Moves between items:
from | d o k x
s734 | s763 s566 s645 s778
s289 | s551 s6 s601 s14
s271 | s125 s778 s931 s478
s830 | s779 s133 s270 s468
s125 | s931 s2 s734 s933
s468 | s450 s361 s200 s430
s14 | s344 s35 s549 s164
s656 | s503 s351 s361 s457
s340 | s828 s457 s430 s734
s450 | s200 s188 s133 s656
s745 | s340 s645 s828 s931
s122 | s566 s734 s745 s271
s188 | s830 s200 s779 s351
s457 | s39 s828 s892 s566
s661 | s783 s305 s35 s746
s828 | s430 s39 s656 s763
s351 | s468 s503 s450 s828
s164 | s661 s263 s783 s270
s270 | s746 s264 s283 s200
s478 | s933 s505 s236 s601
s6 | s112 s551 s508 s35
s283 | s263 s164 s305 s296
s746 | s283 s695 s263 s133
s2 | s122 s931 s566 s902
s931 | s734 s122 s763 s236
s783 | s35 s14 s342 s283
s263 | s305 s661 s14 s264
s361 | s188 s450 s830 s892
s566 | s745 s763 s340 s125
s296 | s264 s270 s695 s188
s779 | s270 s296 s746 s450
s505 | s902 s933 s271 s508
s763 | s645 s745 s457 s2
s342 | s289 s549 s551 s305
s933 | s236 s902 s778 s511
s344 | s549 s342 s6 s661
s695 | s164 s283 s661 s779
s601 | s511 s508 s43 s549
s503 | s361 s468 s188 s39
s133 | s296 s779 s264 s361
s236 | s778 s271 s2 s43
s778 | s2 s125 s122 s505
s189 | s478 s43 s933 s551
s645 | s457 s340 s39 s122
s39 | s892 s430 s351 s745
s902 | s271 s236 s125 s189
s43 | s505 s478 s902 s112
s511 | s43 s189 s505 s6
s551 | s601 s112 s511 s344
s112 | s508 s601 s189 s342
s549 | s6 s289 s112 s783
s200 | s133 s830 s296 s503
s264 | s695 s746 s164 s830
s305 | s14 s783 s344 s695
s508 | s189 s511 s478 s289
s430 | s656 s892 s503 s645
s35 | s342 s344 s289 s263
s892 | s351 s656 s468 s340

In the rows, zero is written as 27.

The rows follow the links: the fewer symbols apart two items are, the more alike their rows tend to be.

Rows of some items; one shown again gets a slightly different row:
s296: [ 29  27  25  24  32  28  12  33  19  31  34  27  29  35  40  12  17  23  29  26  25  25  40  27  31  34  30  26  18  33  31  18  25  25  19  12  19  22  35  28  22  23  30  13]
s508: [ 32  25  33  31  20  22  43  24  32  23  34  21  42  18  26  34  24  13  18  30  21  36  25  29  23  15  21  35  18  24  23  31  26  25  25  24  38  36  17  21  32  25  21  33]
s478: [ 26  34  35  34  15  25  31  21  34  21  28  32  43  34  12  32  29  18  29  26  23  28  21  32  27  20  29  27  29  28  30  31  32  25  15  38  36  28  26  30  29  20  21  48]
s778: [ 24  23  23  32  22  23  40  21  32  32  19  18  23  19  20  40  32  25  14  20  27  26  22  29  16  24  29  32  31  21  21  39  26  33  33  25  41  28  23  22  32  34  29  41]
s35: [ 33  31  32  29  20  29  19  28  28  20  38  29  47  31  32  19  18   9  25  34  19  30  31  32  32  24  25  29  16  28  32  23  29  22  11  23  23  28  28  28  24  20  15  23]
s133: [ 36  25  26  23  34  31  20  32  17  34  29  27  18  28  43  11  16  25  24  23  21  22  37  24  26  33  29  23  16  30  26  22  22  26  31  11  16  29  34  24  24  25  28  10]
s122: [ 22  26  36  33  21  14  38  27  26  34  25  22  27  34  13  29  25  33  32  15  27  28  31  25  18  24  31  30  29  36  24  30  31  26  26  28  39  30  27  29  32  23  46  47]
s601: [ 30  24  28  29  23  23  42  24  34  19  31  20  39  13  28  35  25  13  14  32  23  35  21  29  25  16  17  35  21  20  23  33  25  27  27  25  37  33  14  21  30  27  17  30]
s283: [ 24  25  19  16  33  33  14  30  27  18  31  27  25  21  36  23  28  28  32  42  33  29  23  23  36  25  17  27  26  22  30  17  23  22  23  29  15  23  20  25  23  28  18   3]
s503: [ 18  25  25  20  31  23  18  31  19  31  24  29  16  38  24  18  27  45  42  25  35  23  32  21  29  33  29  23  33  36  29  18  29  23  26  29  19  22  34  34  24  27  41  21]
s263: [ 33  24  25  21  33  32  26  30  27  19  33  25  29  13  40  22  26  23  24  40  26  30  25  24  32  23  15  27  19  20  25  23  19  24  28  26  17  30  17  22  26  27  14   2]
s2: [ 24  24  31  34  22  18  44  24  28  34  24  17  27  25  19  35  24  28  21  17  27  30  28  27  16  23  30  32  27  30  21  36  29  31  31  23  41  33  25  25  32  29  40  45]
s125: [ 25  22  26  34  22  20  43  24  30  35  20  17  25  22  21  38  28  25  16  18  26  28  24  28  15  21  30  32  29  25  20  37  28  33  33  22  41  30  24  22  33  31  34  44]
s511: [ 33  28  36  35  19  20  43  25  31  21  35  23  44  23  23  30  21  13  22  28  20  34  26  30  22  16  24  32  18  27  24  32  28  25  21  26  38  36  16  23  30  22  22  39]
s271: [ 23  24  21  31  22  25  36  19  35  29  19  23  24  18  19  43  34  25  16  22  27  26  17  28  19  23  29  29  35  18  21  39  25  34  33  31  39  25  22  22  29  32  24  42]
s351: [ 18  24  27  23  31  21  18  33  19  34  25  27  15  40  25  19  24  40  42  20  35  24  36  23  26  34  31  24  30  38  29  18  30  26  24  25  24  21  34  32  22  26  46  24]
s931: [ 25  24  34  33  22  14  41  26  27  35  23  21  27  32  17  32  25  29  25  16  26  29  32  26  16  25  31  32  28  31  22  32  31  29  27  25  41  32  28  26  32  26  42  48]
s661: [ 37  25  27  24  31  33  28  29  25  18  36  25  31  13  40  21  24  18  23  37  23  31  27  26  30  22  17  27  16  20  25  25  20  23  28  22  17  32  17  22  28  25  14   6]

Each walk starts at a row. The symbols on each line, taken left to right, move it on to the next item.
Answer with the item's row; about right is enough.
---
[ 22  26  18  18  32  32  10  32  26  18  31  28  28  27  33  23  26  28  34  42  35  28  26  25  36  26  19  26  27  26  33  18  24  22  20  30  15  20  27  27  19  27  20   3]
x k [ 20  26  20  19  32  30   7  33  25  19  32  28  30  32  34  19  25  27  36  38  33  28  30  29  38  29  22  28  25  29  35  16  27  23  16  28  18  19  30  29  19  25  23   7]
d k [ 39  26  32  26  29  30  28  28  24  22  37  26  35  16  41  19  19  13  22  36  21  30  30  27  30  22  19  28  11  23  27  25  22  23  26  18  19  35  19  21  29  24  14  10]
---
[ 22  27  19  20  32  29   8  35  22  23  34  28  30  36  36  17  20  24  35  33  30  26  34  28  35  31  25  28  24  33  36  17  28  23  14  23  17  18  34  30  19  23  27   9]
k d d [ 39  29  33  28  27  30  28  29  26  21  39  26  39  22  39  17  16  11  23  34  18  30  31  29  30  24  21  27  13  25  28  25  24  22  22  17  21  32  23  24  27  20  15  13]
o o o [ 29  34  30  28  21  31  16  27  30  16  36  30  47  32  29  22  22   9  26  33  21  29  27  33  34  23  25  28  21  27  35  24  29  23  10  27  25  22  29  28  22  19  13  25]
---
[ 30  31  40  35  16  22  39  24  31  21  34  24  45  28  18  30  22  15  23  26  21  33  27  29  26  19  26  32  21  30  27  31  31  23  18  29  35  33  20  26  31  20  23  43]
o x x [ 23  33  24  28  22  30  15  26  33  15  34  30  45  31  25  25  27  10  27  38  25  30  22  34  34  22  24  29  24  25  35  24  29  22  11  30  26  19  27  28  22  22  12  24]
x k k [ 22  27  18  23  24  31  25  22  37  14  29  24  37  16  26  36  32  15  20  40  30  32  15  31  30  19  17  32  29  16  28  31  26  26  21  33  30  22  18  23  25  29  10  23]
---
[ 23  33  31  31  15  27  27  19  33  19  25  33  39  32  10  34  33  21  28  26  24  27  17  32  28  22  29  26  33  25  28  33  32  26  18  42  36  25  27  29  27  23  19  48]
o d [ 24  26  21  29  22  30  32  17  36  26  16  28  25  22  15  44  38  24  17  24  29  24  14  29  22  23  28  29  37  18  23  37  26  33  31  35  37  24  23  25  27  32  20  43]
d o x [ 23  33  26  30  17  28  29  18  36  19  22  31  35  29  10  39  36  22  25  27  27  26  15  30  28  23  29  25  36  22  27  34  31  29  22  42  35  22  26  28  27  27  19  45]
---
[ 32  24  23  20  37  33  23  30  19  32  21  32   8  20  37  19  26  39  30  26  28  22  27  19  29  33  25  18  26  24  22  23  20  28  39  23  10  29  27  26  25  29  27   9]
k d x [ 36  23  23  20  36  33  21  29  18  34  24  29  12  21  40  17  25  35  25  24  25  21  30  20  27  34  26  19  23  25  22  22  20  27  38  19  11  28  27  25  26  28  27   8]
x k k [ 34  26  27  25  33  30  16  32  18  33  33  26  22  31  42  12  15  22  26  23  20  25  37  26  27  35  30  25  15  31  31  20  25  27  25  10  17  27  36  25  23  25  29  12]
---
[ 20  29  17  26  23  33  19  24  36  11  29  26  42  22  23  35  31  15  23  41  30  30  16  32  32  20  20  32  29  18  32  28  26  27  17  34  29  20  22  26  22  28   9  23]
k x [ 21  30  21  24  23  32  15  25  34  13  31  28  43  28  24  31  29  11  25  39  26  29  19  33  36  22  23  30  30  20  35  26  29  23  14  33  29  20  27  27  21  25  10  23]
o x [ 36  31  34  28  23  29  24  29  26  19  39  26  45  28  35  19  17   9  25  33  17  31  31  32  31  24  23  27  12  28  31  24  27  23  17  20  25  29  26  25  27  22  16  19]
---
[ 19  25  23  20  35  27  17  30  19  28  22  32  11  33  24  21  29  45  42  27  35  25  29  21  32  33  29  20  34  33  27  18  28  24  30  31  16  23  31  30  24  27  37  18]
k o [ 38  24  26  24  36  31  23  30  17  35  26  27  13  24  42  14  21  29  24  22  21  20  33  22  27  35  29  22  18  26  24  22  21  27  36  12  14  29  30  25  27  27  26   9]
k k o [ 28  24  20  19  33  33  19  29  28  17  31  26  25  16  38  25  27  26  28  42  31  30  24  24  36  22  14  26  24  21  28  20  20  22  28  26  16  25  18  23  24  29  14   2]
---
[ 25  27  23  23  31  29  11  34  19  27  34  26  31  36  38  12  18  23  32  32  27  26  36  29  32  32  28  27  22  34  35  17  28  23  15  17  18  21  37  30  21  22  29  11]
x d x [ 24  25  23  19  35  29  17  30  21  30  22  31   9  29  26  21  32  46  39  28  34  22  25  19  31  32  25  18  32  29  25  19  25  24  35  32  13  24  30  31  25  28  31  13]
k d x [ 30  25  23  19  35  32  20  29  18  29  21  33   6  24  32  21  31  43  35  29  31  21  27  18  32  32  25  18  31  25  23  21  23  24  37  29  13  27  27  28  26  30  28  11]
